Below are the code and all the weights of a small trained network. Each question names an input and a class and asks about switching units off, where a switched-off unit gives its printed mean instead of its output.

import numpy as np


def w(rows, s, z=0):
    codes = np.array(rows[::2]) - 128.0
    scale = np.full(codes.shape[1], s)
    scale[-1] = z or s
    return codes * scale


def f(y):
    return np.maximum(y, 0)


def log_softmax(a):
    a = a - a.max(-1, keepdims=True)
    return a - np.log(np.exp(a).sum(-1, keepdims=True))


def net(x, mask):
    res = np.array(x, float).reshape(1, 6) / 4 @ E
    y = f(res @ A[0][:, :-1].T + A[0][:, -1])
    res = res + np.where(mask, y, B[0][:, -1]) @ B[0][:, :-1]
    return log_softmax(res[-1] @ U[:, :-1].T + U[:, -1])


A, B = {}, {}
E = w([
[129,173,164,134,67,236,144,61,102,34,82],'x0',
[218,97,57,156,149,111,255,156,125,24,106],'x1',
[133,158,216,175,203,157,74,30,59,47,212],'x2',
[110,188,128,40,137,198,119,108,241,117,151],'x3',
[106,17,94,69,53,163,182,32,118,136,62],'x4',
[251,225,82,119,20,161,95,132,142,115,148],'x5',
],0.0099)
A[0] = w([
[95,166,109,71,41,198,156,65,115,148,143,69],'N0',
[215,154,93,144,73,184,212,62,46,9,137,194],'N1',
[50,52,116,58,127,145,217,124,205,113,100,171],'N2',
[39,56,111,89,164,163,188,167,188,149,123,184],'N3',
[116,143,177,69,34,146,147,88,97,114,86,254],'N4',
[86,57,160,208,197,152,139,193,4,145,134,210],'N5',
[89,138,243,96,215,140,46,159,99,165,188,210],'N6',
[177,136,90,116,81,87,146,253,199,140,147,105],'N7',
[132,198,195,147,30,216,33,51,134,124,129,203],'N8',
[185,127,107,108,147,103,155,170,140,196,85,130],'N9',
[185,158,42,112,96,121,185,192,142,155,113,159],'N10',
[122,160,7,91,93,162,128,143,103,135,82,98],'N11',
[141,168,74,142,64,57,172,216,162,164,119,141],'N12',
],0.0082,0.0026)
B[0] = w([
[94,122,136,79,55,184,96,126,81,104,106,197],'N0',
[226,61,208,86,164,99,169,82,115,13,123,238],'N1',
[35,147,24,53,195,200,184,20,169,188,120,220],'N2',
[62,138,142,97,202,95,169,64,191,161,69,208],'N3',
[156,83,136,114,109,180,123,94,105,173,60,203],'N4',
[117,88,133,189,104,36,120,129,96,158,88,224],'N5',
[101,193,149,159,162,60,38,103,116,127,194,238],'N6',
[190,216,69,170,107,57,133,201,203,187,125,205],'N7',
[164,129,197,89,90,241,94,159,66,173,172,248],'N8',
[129,140,86,135,149,122,168,158,150,128,117,177],'N9',
[255,166,85,65,90,141,195,214,205,96,138,204],'N10',
[151,136,83,68,84,152,116,162,142,140,159,183],'N11',
[197,169,94,220,127,109,128,180,180,183,36,202],'N12',
],0.0079,0.017)
U = w([
[138,107,148,71,3,238,133,121,110,157,135,6],'0',
[172,165,76,105,84,91,175,204,192,152,136,187],'1',
[98,233,182,140,166,120,64,124,141,121,244,214],'2',
[69,64,156,207,125,45,138,146,82,184,134,220],'3',
[36,128,99,71,180,140,178,85,169,173,131,53],'4',
[163,63,143,111,132,126,208,99,126,34,145,130],'5',
],0.011,0.0018)

Each question gives the input, the list of numbers given to net, and the class t.
The units are the neurons (one row each of A and B). Each row of codes is followed by its name. A weight is (code - 128) times the scale printed after its matrix; where a second scale follows, it is the last column's (A, B and U).
mask holds one flag per neuron, in row order. A switched-off neuron (its flag False) gives its mean, the last column of its row in B, instead of its output. The means were averaged over made-up inputs and are rounded, as every weight is.
A unit's drop is (log p(t) with every unit on - log p(t) with that unit switched off) / (log p(t) with every unit on - log p(t) with every unit switched off).
The circuit of an input: a set's keep is (log p(t) with only the set's units on - log p(t) with every unit switched off) / (log p(t) with every unit on - log p(t) with every unit switched off). Starting from the 12 units with the biggest drops (on a tie, the unit counted first), units are removed one at a time, each time the one whose removal leaves the highest keep (on an exact tie, the one counted first), for as long as the keep stays at least 0.8.
units of the circuit, in order: the units of the circuit, biggest drop first
top k neurons: the k neurons with the biggest drops, biggest first
drop of u: that unit's drop, to one decimal
input [7,5,-2,-1,3,-8], class 4: units of the circuit, in order => (N2)
input [4,4,-7,1,1,-4], class 4: top 2 neurons => (N2 N3)
input [4,7,4,-4,-5,-8], class 3: top 2 neurons => (N5 N10)
input [6,1,1,-1,-7,4], class 5: top 2 neurons => (N1 N6)
input [-7,7,3,-5,7,-5], class 4: top 2 neurons => (N2 N3)
input [-2,-4,5,-2,5,0], class 2: top 2 neurons => (N6 N12)
input [-5,-1,1,-4,-1,1], class 3: drop of N10 => 0.1
input [-3,5,7,0,-1,-7], class 3: drop of N5 => 0.3
input [2,8,2,5,3,-7], class 4: drop of N2 => 1.8
input [5,7,0,5,0,1], class 5: drop of N1 => 1.2
